Each row has a hidden stage along a path, written after it and counted from one end. A new block has a new path.
[  61  -84 -204   33   23  -75  298   70 -126   49 -158  115    2 -171
   95  272 -132  255  -26   39   56 -155   79 -332 -205   33  124 -277
 -237 -201 -193  -13 -107  -73  136  181  -85   80   76 -117 -306]
1
[-113  274  276   62   32 -293  -98 -240 -106  111  330  -12  -26  179
  179  242  322   53  -93  218   25 -120  -93 -204   69  218   72   44
 -142  -32  -12  192   58 -142  288   -7  -18  208  269  128 -147]
23
[  49  -41 -156   32  153 -163  306  139 -164  -12 -306   23 -165  -69
  -70   26 -211   88  -96 -126  107    7   97 -500 -168 -167  -13 -176
  -76 -397 -107 -205  -14  -30   -7  235  -90   35  -16  -10 -334]
13
[  16   33  269  119 -342  107 -216 -252   37 -146  160 -208 -141  297
  214 -151  233 -308  171 -332 -431  -67 -154  476  129   78  353  423
 -257  176  474  111  232   91  -21 -330   36  152 -130  247  146]
19
[  -8 -102   29  165 -403  209 -220  -86  -70  121  133 -223    4   60
  151  -84  123   -1  -23 -322 -440  -72 -110  474   88  143  313  152
  165  174  262  180 -159  172  125 -289   81  131 -282  110  175]
5
[  -5   98  153  -66  -77 -230  -70  -12 -111  -57   94   96   53   54
 -115  -76   13  201 -156  120  232 -134   78 -267 -186  -91   78   29
 -204  -62  -43  -91  102   39  151  -16 -243 -206   -7  157  -84]
9
[-199  326 -297  103  364 -126  368 -209  102  -53 -182  -27 -215 -321
  -76  484   90  281 -159  -71 -116   16  387 -144   64  -35  -92  138
  224  -17 -147 -254  -42    0  260   -3  -59   37  501 -274 -241]
34
[  -7  193  143   65 -155   61 -218 -177  137  -18  244 -231 -111  -23
  -39   58  168 -138 -156 -134  -83  -39  -75  385  118   92  171  479
   56  431  239  106  210  135  217 -371 -179 -238   27   99  306]
28
[ 111  -34  -19  172 -170   50  -66   -8   -8   12   10 -152 -192   83
   82 -118   -6 -234   21 -321 -294   66 -134   81   11    1  193  205
   35  -54  206  -65   54   78   17 -126   -1  116 -236  139    1]
15
[-193   -6   93 -118  100  -94  100  -25   38  -27  209   87   45 -157
  -63  248   85  218 -121  156   66  -33   45  -72  108  -67   77   27
    0   69 -200  127   98  106  131  -33 -174 -153  -58   61  -13]
26
[ -10  258 -227  190  172 -114  210  -73  -85  193 -111  -64 -132 -124
  -50  248   28  287 -275  -72  182   51  153 -312   11  -34  -30    9
  136  -57  -73 -150 -144   90  341  -32 -129  -32  235 -180 -203]
30
[-331  -70  183 -166   91 -128   85  -98   -3  -92  172  -14    9 -125
  124  408  166   36   39  140 -400 -138   10  135  171  202   59  -58
  133   -6 -209  319   58 -144   14  143  150  263   41  128  -50]
24
[  -9   52  -36  -88  167 -297  247   63 -126 -146 -216  126  -93  -88
 -121   54 -156  157  -92   65  170 -130  199 -535 -286 -139  -37 -145
 -205 -356 -165 -234   93 -128   16  258 -161  -61  170   30 -337]
11
[-297 -107  322 -342  129 -358  -54  120  102 -155  474  396  201  -41
   -1  431  129  244  125  691  115  -84 -117 -228   77   77   17 -164
 -310   29 -520  335  252  -98   27  288 -122  -60 -235  344 -125]
23
[ -93    2  216 -161 -162  -96 -110  -42  -72 -208  -42 -124  -13    0
  -99  -54  -15  -49  -91  -74 -159 -202   75  173 -115   44   91  168
   -5   93   78   33  184  -39  -15  -24  -50 -109  -32  216  124]
10
[ -72 -122 -139   32  147 -206  443   61 -299   18 -287  199  -27   23
  102   99  -84  323   15  -63  -24   -3  173 -636  -98 -192   46 -415
 -136 -623 -236 -183 -181  -11   -5  319   45  340  -57  -20 -553]
18
[  55  -12  -57   67 -111  -74  -72   63  -11  -19  -18  -59 -104  -59
   -5   25  -75  -22  -12  -68 -143 -106  -20  -11 -170   94   98   29
  -36  -49   39  -18    2  -69   65   42  -53    4  -38   90  -65]
7
[  -7  -13  159   25 -132 -202  -60    8 -152   30  162  167   64  244
  111  -22  104  143   42  110   26   13 -100 -278   -6  -30  149  -67
 -247 -182  -83    4   19   66  102   57  -45  143 -275  254 -196]
18
[-223   83 -210   16  256 -180  289   73 -133  219  -34  162   75 -173
  -71  442   41  611 -238  219  238  111  172 -431  142  -75 -100 -274
  209 -121 -446   -1 -261  160  309  172  -63   23  -31 -109 -293]
31
[  -5  -34   -1  -13   21 -167  290  -19 -237 -179 -407    0 -139  128
   87   11 -100   41   90 -183 -103 -128  150 -302 -166  -78   69 -151
 -315 -398   50 -151   54 -117 -107  245   69  255   92   67 -371]
18
[-350  -37  388  -67 -138  112 -125 -227   14  -13  332 -185   26  179
  193  232  373   49   73  -13 -252  -70 -163  578  462  128  251  184
 -115  331  210  578  123  162   36 -234   84  110 -133  207  190]
25
[-150  118  127 -219  219 -358  161   12  -42 -148   20  170   20 -112
 -102  328  -11  231 -102  368  276 -173  131 -397 -134    9  -77 -106
 -245  -81 -310   36  195 -157  114  253 -183 -136  224   89 -207]
26
[  73  -24 -184  320 -129  159  -50    5  -52  262  -15 -318 -237  -35
  123   13    7 -109  -84 -391 -306   47 -156  183   80  131  167   66
  246  -28  259  117 -217   71  134 -142   77  183  -98  -44   -6]
7
[ -30  109 -238   62  202  -75  252   19  -52   64 -261 -194 -211 -299
  -87  298 -128   39 -245 -158  -70  -31  146 -151  -55   69  -86   -1
  319  -57 -115  -75  -64  -80  161  114  -21   13  233 -152 -102]
28
[  30  182  325 -141  -68 -524  -31   12 -311 -162 -104  264   93  443
   40  -17   36  258   61  383  464 -201   34 -626 -294   -6  -10 -196
 -753 -289 -103  -82  199 -171   82  335 -115   53   77  332 -403]
18
[ -32  122 -105  152  273 -164  168  -13  146  153  344  230 -102 -117
   23  300  121  255  -48  247  309  114  -55 -461   76 -136   84  -29
 -251 -121 -179    1   32  102  257  -32 -319 -121   73  -71 -293]
26
[ -92   59 -101    2  276  -77  397  -66  -15  -35 -105   10 -145 -223
  -69  225  -36  183 -156  -64  170  -46  184 -318   -6 -198   44  -32
 -105 -164  -73  -72   73   47   97   18 -224 -124  247 -162 -224]
26
[ 135 -151 -373  237   16   68  194  183    0  130 -176  -34 -215 -176
   85  132 -200   55   66 -200 -135   20  -50 -165 -132    9  131 -178
  -76 -238    9  -43 -183   -8   37  118  -29  120  -95 -116 -278]
5
[  -4 -137  -16  -50    5 -183  151  148  -97 -138 -142  167  -52   58
   24   38 -123   74  128   30  -57  -13   16 -330 -131  -96   66 -159
 -256 -317 -150 -108   68  -39  -93  260  -17  126 -229  180 -299]
16
[  28 -154  -56  107  -44   17  131   91  -68   49   -9   38  -95   63
   83  -16  -38   24   51 -167  -96  118 -106 -165   73 -138  177  -45
 -104 -208   -1  -15  -15  157  -15   14  -41  116 -350  103 -174]
18
[ -84  -78  263 -111 -412   24 -243 -185   87 -226  317   76  167   73
  224  156  218   16  229  111 -422 -297  -55  498  -40  259  373  192
 -368  321   79  255  176  -31   69 -171    4   82 -103  238  144]
1
[  47  -39   28  -11  -68   19    2   26   62 -177 -100 -166 -212  -66
  -83  -70 -118 -241  -21 -250 -173  -51  -21  127  -78  -48  120  252
  -46   38  178  -59  233    6  -78  -61 -106 -136  -86  127   75]
12
[-109  228  -36   88  -36    6  -20 -183   35    5  -10 -191 -102  -67
  -18  229  146   91 -160 -142 -165  -24  114  252  120  108   64  287
  187  272   90    4   13   96  248 -195  -18  -25  150  -25   97]
31
[  87  -14   65   73  -58 -170  -57  122  -29    3   99  131  -80  204
   38  -32  -14   32   88   89  163   72 -170 -292  -47  -77  115   -2
 -377 -145   -2  -20  115   63   37   75 -142  -15 -276  227 -200]
15
[-178  -85   87 -169  134 -116   67   33  146 -101  268   74  -25 -272
  -41  327   26  -37  -42  184 -183  -47  -42  -12   73   59   54   61
  114   64 -283  164  186  -60   33   77  -94  -59  -92  121   32]
24
[-112  190 -173  -18  169 -138  242  -52  -39  -59 -244  -37  -93 -211
 -120  320  -42  260 -195  -22   35  -57  277 -155  -50   -9  -75   39
  121   13 -160 -158  -10   -3  198   79  -72  -67  252 -116 -140]
31
[ -31   12   87  206 -152   32   19 -171 -176  160  107 -113  -68  211
  223  -46  207   11  -33 -273 -247   46  -96   -2  176   -3  244   54
   17 -142  189   69 -109  146  134 -176   68  303 -146   81 -104]
19
[ -28 -273 -255   60  -18   28  170  203   21    4  -77  128  -52 -184
   75  183 -153  188  159  -30 -236  -26    0  -88  -90  -12  148 -251
 -100 -226 -156   34 -149   10  -46  184    6  133 -249   -2 -267]
5
[ -70  161 -148   92   78  -84   53  -64   50   49   -6  -90 -127 -193
  -19  308   47   84 -136  -40 -172   -6   91   12   23  130   -2  127
  246   93  -99  -44  -44  -17  232  -15  -13   39  140  -52  -41]
30
[-182  -65  426 -151 -121 -138 -156   -7   14  -47  485  249  182  300
   77   94  253  241  114  378  275   13 -230  -29  239  -96  228   31
 -553  143  -71  355  250  223   61  -78 -205 -147 -406  368  -12]
21
[-182 -146  429 -241 -376  124 -155 -164  -57 -313   54 -204   75  148
   26 -126  129 -172   24 -253 -410 -177  -19  621  154   11  289  352
  -51  316  246  231  309  151 -130 -250   39  -48 -311  341  360]
20
[ 273   63  -16 -109  -97 -402 -178  372 -100   33   13  246  100  -16
 -197   80 -293  201 -160  492  625 -140 -126 -609 -492  107  -70 -178
 -399   -1 -362  -89  117 -151  232  331 -336 -384 -159  228 -141]
4
[ -14  -78  -37   77  -24   26  261  -98  -96 -141 -241  -90 -194   44
  134  -10  -21  -89  103 -354 -312  -56   87  -32  -18 -101  194   32
 -170 -264  182  -96   62    3  -98   11   52  239   12   12 -216]
19
[-344  139    7  -68  184 -167 -156  -52  498 -186  501  243  -43 -183
   26  680  296  158  277  492 -311   93  -22  324  293  215    2  274
  -58  405 -315  208  218   -9  142   19  -21   -5  -34  165   -3]
34
[-450  162    3  103  140   24   50 -264  217   37  332   68  -23    7
  165  563  461  424  154  143 -269  129   82  369  539   51  117  156
   -9  265  -45  282  -62  246  222 -191   73  188   39  -15  -96]
34
[ 144 -100 -468  174  373  -79  419  337  -10  219 -206   43 -282 -390
 -191  132 -370  107 -240 -112  289  183    1 -713 -158 -252  -78 -247
  166 -429 -267 -240 -134   48   82  233 -263 -169  -90 -207 -359]
10
[-262  -62  233 -225  113 -174   69   -6   50 -133  232  124   51  -69
   15  337  112  129   35  298   -8 -100  -32  -33  125   38   64  -39
 -179   49 -231  284  206  -38   11  124  -74  -28  -58  183  -55]
24
[ 171  -45 -335  162  206 -144  439  253 -382  282 -505 -112 -203 -105
  -64   33 -340  104 -331 -269  243  118   30 -770 -163 -141 -108 -360
  239 -544 -198 -234 -249   -7  114  331  -20  142  -80 -128 -394]
18

Each row has a hidden stage along a path, written after it and counted from one end. A new block has a new path.
[-141   -4  175  163   -3  -10  -48   84   23   82 -272  158  251 -253
   43   99  -39  175  393  199  183  344  -55 -214 -113   75  125  122
  -20 -126  136   23 -296  150    8    1 -125 -129 -111   91   44]
21
[ -18  224 -250   60 -114  -37   17 -110  -83 -246   17  216  243  106
 -160  238  -38   58  220  346 -118  222 -174  -22 -119  -64 -100  149
 -116  -10   35 -108    5   35   19 -127  163   15  130  -46  107]
1
[-104   90 -167   99   -8  -92  -14  -62 -146 -196   36  215  367  -11
 -137  103 -175   52  492  147  160   49 -356 -159 -300 -109  -74  197
 -147  120 -139 -184  -68  -45  -90 -162  176 -199  152 -143  123]
22
[ -17   -5 -148  -27  148  -18  -29 -171  -21  -18  -22  135 -199   96
   -2   82   24  -55 -175  -31 -109   70  193  -44  178  267  -37 -204
  -64 -176  207  -48   29  -21  103   63   32  195    9  138  -46]
2
[ -96 -106  -21 -212  234  -40  -45  -73  -17   31 -208  -96 -197   50
   24  -28  148  -98 -358 -149  -85   83  276  225  392   94  307 -187
  214  -81  151  112    6  183  168  120    6   23  -61  346 -108]
26
[-202  122   71   87   56   15   89  -11   86  -27  -73  165  158    3
   60  263  -44  205  289  185  -14  348   41  -69  -21  220   93  -60
 -157   69  146   68 -186   51   28   19  -28  -23   74  146   88]
6
[ -83  -18 -273 -189  260  -84   80 -328 -149 -154   50    5  -32  407
  -82  119   40 -199  -30   91 -224  -57  -80  210  287   57  449 -316
  -50  214 -106  -49  147    3  173   28   79 -121   63   35  -61]
15
[  -6  -48 -101 -135   87   39   53 -230  -82 -108  -34   74 -164  220
  -26   80   79 -108 -191  141 -267  143  147   59  259  284  189 -264
  -76 -117  148  -57  113  -33  160   19  -60  117  -56  136  -70]
10
[-138 -187 -158 -361  156   56  -42 -165 -216 -522  -13   78  108   70
   -6 -195   41 -234 -157   23 -311   -5  -51  214  121   45  218 -206
  -74   70 -176 -154  281 -155  177  -99  116   24  -49   62 -155]
8
[ -29   17  422   62  -84   -7   69  298   -6   69 -290   79  153 -361
  -18   43   55  226  149  110  180  409  117 -234 -179   43  -15  413
   19 -122   88   53 -145   50 -127   17 -141  -45 -177  312   35]
24
[ -92 -118   66 -151  169   17  165 -330  -88 -236  214  148 -203 -223
 -118 -270  119 -154 -121 -452  -49 -352  126  176   98  121  -90  -93
  236   68 -208  -17  253 -159  102 -110  215  137   68   66  -82]
31
[-159  -91  466   75  -92  137  132  -31    8 -223  -21  266   82 -688
  -22 -294  112  116  221 -208   83   78  116  -98 -195  153 -259  230
  224 -144  -47   27  -12  -70   17 -168    8  150 -129  110  -21]
30
[  14 -167  113 -227  301  -24  200 -234  -61   18   64   86 -330   42
   -6  -43  100 -140 -263 -235 -116 -191  259   63  249  308  266 -277
  -57   59 -140   26  243 -247  110  121  -32  102  -69  193 -157]
10
[  66   30 -176 -124  100  -47  -89    8   -2  148 -217   57 -103  122
   32  239   10  -11 -288  208 -113  205  212    8  243  105  197 -132
  -57 -244  236   22  -41   85   97  127  -20   74  -26  246  -39]
8
[  76  228   44  142   25 -124  173   88   19  202   81  276   76  -76
  -84  372 -167  234  259  105  209   64    1 -317 -284   89 -182  247
 -276   47  -50  -33  -57 -206 -213   31  102   -6  173   78  152]
7
[ -42  -41 -150  -87  264  -40   18 -227  -79 -115   83  124 -255   98
  -20  -17   48 -143 -234 -194 -144  -93  188    7  198  239  -41 -245
  -37  -56   74  -72  160 -109  104   67  114  222   25  135  -92]
1
[ 137    8 -247 -194   48  -60  120 -416 -113  -80  194  104 -285   55
 -262  -59  129 -213 -319 -229 -111 -393  102  271  222  -23  -35  -50
  265  -58 -141  -29  295  -57  129 -106  269  112  154   17  -34]
32
[ 110 -103 -149  -99  139  -36    5 -277 -117   78  -73   81 -248  184
  -64   53   75 -185 -216   87 -149  -28  120  -12  288  202  251 -250
   -9 -211  101  -73  103  -22  163   69  -76   74 -116   70 -110]
15
[ -99 -174  424 -139   64   45   71  256 -215 -317 -151  -10   66 -202
    0 -251   90   -3  -48  -92  -32  325  103 -223 -158  164  -66  281
  -88   16  -26 -144  154 -181 -134  -37 -115   44 -270  353  -90]
21
[ -39  118   45  187    7  -92   39  -80  134  319 -152  201   77 -230
  -56  245  -32  201  304   72  280   74   25  -72  -12   15  102   95
  112 -116   84  149 -297  187   29   36   11 -113   85   42  105]
26
[ -84  -72  209 -222  141  -41  122   64 -125 -216  -34   13   18 -211
  -83 -159  103  -36 -125 -236    8  -27   95  103  -11  -56   60  197
  125  148 -216   14  188 -100  -36  -26  127  -17  -35  273  -66]
27
[-154 -215    6 -279  364  -39   29  -95 -241 -335   29   41   21   -1
   30 -220   22 -239  -93 -192 -147 -135  -31   53   88   44  264 -180
  -60  202 -263 -140  265 -219   70   15   98  -33  -95  133 -177]
15
[-116 -141 -148  -85  134   66 -107 -250  -69 -143 -139  138  -11   15
   75  -36   36 -145  -35  159 -217  122   43   51  254  206  266 -368
    8 -216  160  -66  -21   67  259   -1  -58   68 -121   27 -117]
12
[ 174   74  148   67  -20 -105  157   81 -148   66   46  306  138 -292
 -147  106 -109   75  251  113  187  -74 -125 -369 -370  -65 -134  382
 -187  -28 -268 -147  106 -310 -204  -42   70  -31  -30  -22   38]
14
[   3 -114  439  -90  159  -25  163  127   25  171 -197  190   32 -498
   70   -9   64   98   54  -36  133   18  178 -116  -44   50  294  123
    8  -28 -222  142    0 -156    0  131 -117  -29 -209  229 -117]
11
[ -54 -180  157 -204  167    7  119 -105 -199 -306  109   43 -200  -83
 -100 -298   96 -157 -222 -383  -64 -127  147   -5   19  199 -133   28
   37   52 -127 -137  310 -246  -25  -66   94  140  -58  207 -107]
26
[-106 -120 -128  -50  155   43  -40 -293   18  -39  -49  199 -105   -3
   62   18   -2  -68  -10    0  -95    2  113   36  204  305  155 -376
  -54 -170  121  -16  -35  -19  218   19  -23   99   -8    9  -80]
7
[  95  -95  400  -13 -224   64  152   19  -87 -100 -159  172   45 -396
 -167 -153  141   80  101   69   82  178   66 -140 -180   93  -74  394
   77 -204  -81  -27   71  -92  -31 -125 -145   33 -226  111  -30]
25
[ -40 -247 -209 -265  238  -16  -70 -263 -293 -377   47  136   21   10
  -49 -265   -4 -339  -98  -81 -183 -248 -138   56   83    6  187 -219
  -42   -3 -250 -245  298 -220  145  -81  132    7  -92  -74 -189]
15
[  -3  312  -61   93  -45  -87  223 -198  113  192   70   79  -82   91
 -190  364   88  162   66   55   20   76  117  163  146    9   30   97
  213   70  113  186 -100  213   29  -18  151  -25  250  166  178]
32
[ -67   45  349   10  -15   -6  236   91  -98 -139  -67  139  240 -171
  -70   72   43  127  333  201    3  272  -82 -160 -205   37  152  274
 -118  171 -177  -15   32 -122  -87  -42  -88 -115 -126  138   20]
15
[ -77   94 -321   59  112  -57   31 -290 -120 -161  184  272  132  165
  -79  176 -164  -56  302  143  -58  -80 -228  -99  -76   96  -10 -177
 -207   75  -61 -189   31 -131   36  -97  186  -31  192 -179   67]
12
[-174 -244  216 -206  108  144   93 -257  -75 -431  -81  109  -91 -186
   10 -316  254 -152 -125 -103 -301   95  181  198  221  269  205 -211
  109  -44  -58   20  202  -63  276  -43  -97  181 -246  143 -216]
1
[ 140  157  208  245  -63 -109  147   38   87  416  -51  243  -98 -303
 -130  239  -43  246  184  -35  357   38  144 -321 -181  114 -222  328
   19 -201   91   67 -173  -18 -159   44   -5   34   54  122  133]
26
[-177   60  167   92 -115   33    5  126  -91 -299  -74  192  362 -327
  -61  -54  -57  153  381   95  102  290 -152 -175 -326  -27 -231  340
  -14  -10   -3 -108  -92    1 -102 -185   87  -43    2   66   96]
26
[-128 -123  447   64  128   48  159   61  -58 -101    6  304  109 -522
   77 -149  -38   96  317 -124  120   40   35 -332 -275  228  -77  105
 -133    1 -174  -64   22 -304  -80  -21  -63   68 -164   84  -63]
12
[ -31  117 -379  -21   31  -73  -71 -183 -105 -109  -42  205  281  129
  -77  243 -115  -48  233  383  -88   56 -260   38    4 -138  225  -82
  -96  -12  -50 -103  -46   63  107  -72  153 -140  120 -132   45]
12
[-140 -181  276 -168  143   70  -14   71  -59 -273 -205  139   58 -439
   86 -254  148  -44 -110  -98 -106  138  180   24   38   66   98   32
   91 -107  -73   30   94  -65  120   27  -27  146 -251  244 -185]
1
[ -83   90 -165   42  -90  -39  -80   28 -185 -270  -99  110  355  110
 -115  114  -96   30  316  336  -13  322 -279 -141 -193  -76  -27  205
 -141   -1   55 -205  -62   62  -54 -156   70 -145   31  -11   99]
21
[ 114  -37  410  -62  -34    7   96  320 -149  -22 -211  119   63 -349
  -15  -30   61   78  -72  153    1  305  143 -327 -191   47  -37  390
  -96 -173  -24  -81  105 -185 -156   34 -135   83 -289  317  -65]
14
[-126   61   86  154 -146   47   41  -24 -111 -269   -5  180  213  -65
 -108    9  -47  116  372  148   34  330 -141 -237 -255  170 -259  212
 -112  -53  130 -175  -75  -17  -82 -193    1    0    8   13  116]
24
[-200  140  183  235   55  -50  110  -25  131  145  -33  231  163 -337
   -6  165  -62  259  459  -64  284  107   -3 -123 -147   75  -54  123
   79   49   37  128 -287  106  -39  -16   73  -82  131   71  136]
27
[  -3   55 -450  -35  169 -159  -29 -270 -214 -121  139   99   52  401
 -173  155 -140 -157  134   54    2 -145 -253  -37    3  -18   62 -104
 -167  133  -85 -229   95  -72   -6  -69  218 -136  206 -118   55]
20
[   8 -225  355  -75   57   55   92  -67    9  -39 -131  296  -24 -583
   12 -221   98   15   55 -149  103  -94  157  -86  -88  151   60   76
   35 -183 -214   51   71 -212   92    5  -89  111 -224   57 -161]
3
[ -66 -214  326 -216    6   64  -22  232 -233 -369 -240  -25  108 -223
  -16 -300  119  -62 -141  -12  -86  322   81 -113  -91   62    8  272
   -4  -87  -23 -144  167 -101  -52  -68 -104   33 -301  321 -127]
22
[-204   88  -78  112   -4  -42   43 -163  -35 -163   -4  175  311   -2
 -100  124  -83   99  511  137  107  132 -257   -7 -137   -1   79   54
  -40  148  -55  -38 -156   87   27 -135   96 -201  141  -91  119]
24
[-157  -92 -292  -98  153   43  -62 -337 -113 -306   74  205   44  122
   12  -30  -65 -157   74   55 -199  -40  -86   63  114  205   95 -372
 -121  -40   16 -161   77  -88  194  -90  113   57   69  -97  -57]
9
[  74    4 -417 -202  202 -130   35 -345  -91  -14  113  164  -81  259
 -128  174  -65 -165 -103    9  -67 -316  -60  171  162   -5  242 -242
 -109   78 -207  -61  180 -140  126   16  214  -52  199  -84  -40]
7
